Below are the code and all the weights of a small trained network. Each question names an input and a class and asks about switching units off, where a switched-off unit gives its printed mean instead of its output.

import numpy as np


def w(rows, s, z=0):
    codes = np.array(rows[::2]) - 128.0
    scale = np.full(codes.shape[1], s)
    scale[-1] = z or s
    return codes * scale


def norm(h):
    return h / np.sqrt((h * h).mean(-1, keepdims=True) + 1e-5)


def f(y):
    return np.maximum(y, 0)


def log_softmax(a):
    a = a - a.max(-1, keepdims=True)
    return a - np.log(np.exp(a).sum(-1, keepdims=True))


def net(x, mask):
    res = np.array(x, float).reshape(1, 5) / 4 @ E
    u = 0
    for l in range(3):
        y = f(norm(res) @ A[l][:, :-1].T + A[l][:, -1])
        res = res + np.where(mask[u : u + 6], y, B[l][:, -1]) @ B[l][:, :-1]
        u += 6
    return log_softmax(norm(res)[-1] @ U[:, :-1].T + U[:, -1])


A, B = {}, {}
E = w([
[235,23,255,208,165,71,204,71],'x0',
[102,10,124,188,202,136,73,135],'x1',
[142,115,98,87,122,88,128,126],'x2',
[229,56,214,114,56,172,23,142],'x3',
[124,110,132,209,86,121,226,220],'x4',
],0.0049)
A[0] = w([
[109,105,75,231,33,100,154,231,186],'0.n1',
[74,140,142,85,94,124,120,166,64],'0.n2',
[188,206,151,96,108,144,170,179,2],'0.n3',
[150,255,198,62,75,149,134,110,143],'0.n4',
[119,99,171,68,21,186,87,192,119],'0.n5',
[68,188,63,205,152,102,152,61,6],'0.n6',
],0.0077,0.0022)
B[0] = w([
[72,119,163,109,63,172,136,149,254],'0.n1',
[113,161,132,55,99,73,198,91,164],'0.n2',
[152,98,90,85,207,108,254,93,181],'0.n3',
[77,52,93,58,136,123,144,98,246],'0.n4',
[160,174,92,177,121,160,109,70,225],'0.n5',
[150,72,78,170,106,75,74,61,205],'0.n6',
],0.0091,0.0054)
A[1] = w([
[248,65,248,111,168,34,239,72,5],'1.n1',
[77,204,52,184,161,73,225,153,133],'1.n2',
[199,172,88,134,172,60,70,99,154],'1.n3',
[99,196,32,62,90,129,100,136,100],'1.n4',
[83,117,141,150,2,154,107,95,196],'1.n5',
[128,116,89,147,146,133,189,63,143],'1.n6',
],0.0071,0.0025)
B[1] = w([
[50,192,141,175,119,124,126,105,254],'1.n1',
[199,109,120,125,72,146,119,110,184],'1.n2',
[142,97,171,114,130,110,149,161,168],'1.n3',
[155,174,223,255,209,106,99,171,200],'1.n4',
[159,107,196,117,136,50,158,120,213],'1.n5',
[211,112,161,157,138,152,13,138,203],'1.n6',
],0.0093,0.0079)
A[2] = w([
[145,91,102,159,116,116,26,169,119],'2.n1',
[90,233,114,108,120,146,134,142,162],'2.n2',
[135,54,161,159,138,154,102,185,7],'2.n3',
[80,57,173,241,196,111,152,192,146],'2.n4',
[69,73,162,82,254,150,87,125,239],'2.n5',
[34,137,100,143,165,139,206,45,84],'2.n6',
],0.0082,0.0017)
B[2] = w([
[125,118,134,116,25,104,109,96,185],'2.n1',
[93,156,133,146,160,148,57,101,142],'2.n2',
[154,140,2,54,66,185,79,122,172],'2.n3',
[130,171,110,104,190,169,126,146,255],'2.n4',
[92,83,134,40,104,97,231,200,202],'2.n5',
[137,168,20,55,104,97,93,126,175],'2.n6',
],0.01,0.008)
U = w([
[255,58,140,238,108,118,59,74,180],'0',
[122,249,141,213,222,135,93,118,20],'1',
[133,38,154,109,75,124,245,213,246],'2',
[171,110,19,64,110,187,208,166,47],'3',
],0.0073,0.0012)

Each question gives the input, the list of numbers given to net, and the class t.
The units are the neurons (one row each of A and B). Each row of codes is followed by its name. A weight is (code - 128) times the scale printed after its matrix; where a second scale follows, it is the last column's (A, B and U).
mask holds one flag per neuron, layer by layer. A switched-off neuron (its flag False) gives its mean, the last column of its row in B, instead of its output. The means were averaged over made-up inputs and are rounded, as every weight is.
A unit's drop is (log p(t) with every unit on - log p(t) with that unit switched off) / (log p(t) with every unit on - log p(t) with every unit switched off).
The circuit of an input: a set's keep is (log p(t) with only the set's units on - log p(t) with every unit switched off) / (log p(t) with every unit on - log p(t) with every unit switched off). Starting from the 12 units with the biggest drops (on a tie, the unit counted first), units are removed one at a time, each time the one whose removal leaves the highest keep (on an exact tie, the one counted first), for as long as the keep stays at least 0.8.
circuit, biggest first: the units of the circuit, biggest drop first
most important unit: the unit with the biggest drop
k most important neurons: the k neurons with the biggest drops, biggest first
k most important neurons of layer l: the k neurons of layer l with the biggest drops, biggest first
input [-7,8,-5,-8,7], class 0: 2 most important neurons => (0.n6, 1.n2)
input [7,5,-6,-6,-2], class 1: most important unit => 1.n1
input [5,7,0,-5,-4], class 3: 3 most important neurons of layer 2 => (2.n5, 2.n4, 2.n3)
input [-6,1,-6,2,-7], class 2: circuit, biggest first => (2.n5, 2.n4)
input [-6,1,-3,5,-8], class 2: 2 most important neurons of layer 0 => (0.n4, 0.n6)
input [-1,2,2,4,-7], class 2: circuit, biggest first => (2.n5, 1.n2)
input [6,-2,-5,2,-8], class 2: circuit, biggest first => (2.n5, 0.n5)
input [6,-1,7,-7,4], class 0: 2 most important neurons => (1.n2, 1.n6)
input [-5,-5,-7,7,3], class 0: circuit, biggest first => (0.n5, 2.n4)
input [-1,2,1,6,-8], class 2: circuit, biggest first => (2.n5, 1.n2)
input [7,5,-6,2,7], class 1: circuit, biggest first => (2.n4, 1.n1)
input [-4,0,-8,-6,-8], class 2: 2 most important neurons of layer 2 => (2.n5, 2.n1)
input [-3,1,6,5,3], class 0: 4 most important neurons => (0.n5, 1.n1, 2.n4, 2.n5)
input [8,-5,2,4,-1], class 1: circuit, biggest first => (1.n1)
input [6,3,2,-5,-7], class 2: 3 most important neurons => (2.n5, 1.n4, 1.n3)
input [-8,-4,2,-4,5], class 1: 3 most important neurons => (1.n4, 2.n2, 2.n5)
input [-7,7,6,7,-8], class 2: 3 most important neurons => (2.n5, 1.n6, 1.n2)
input [-2,-3,2,4,4], class 0: 3 most important neurons => (0.n5, 1.n6, 2.n5)
input [-5,2,-5,4,2], class 1: 2 most important neurons => (1.n6, 1.n4)
input [2,-1,3,-3,-5], class 2: circuit, biggest first => (2.n5, 0.n5)
input [-3,-1,-4,4,-3], class 0: 3 most important neurons of layer 0 => (0.n5, 0.n4, 0.n1)
input [2,2,2,-1,-4], class 2: circuit, biggest first => (2.n5)
input [-7,-4,0,8,7], class 0: 2 most important neurons of layer 1 => (1.n4, 1.n1)
input [7,6,8,-6,1], class 1: 4 most important neurons => (1.n1, 0.n4, 2.n4, 0.n5)
input [3,-7,1,-5,-7], class 2: circuit, biggest first => (0.n4, 2.n4)
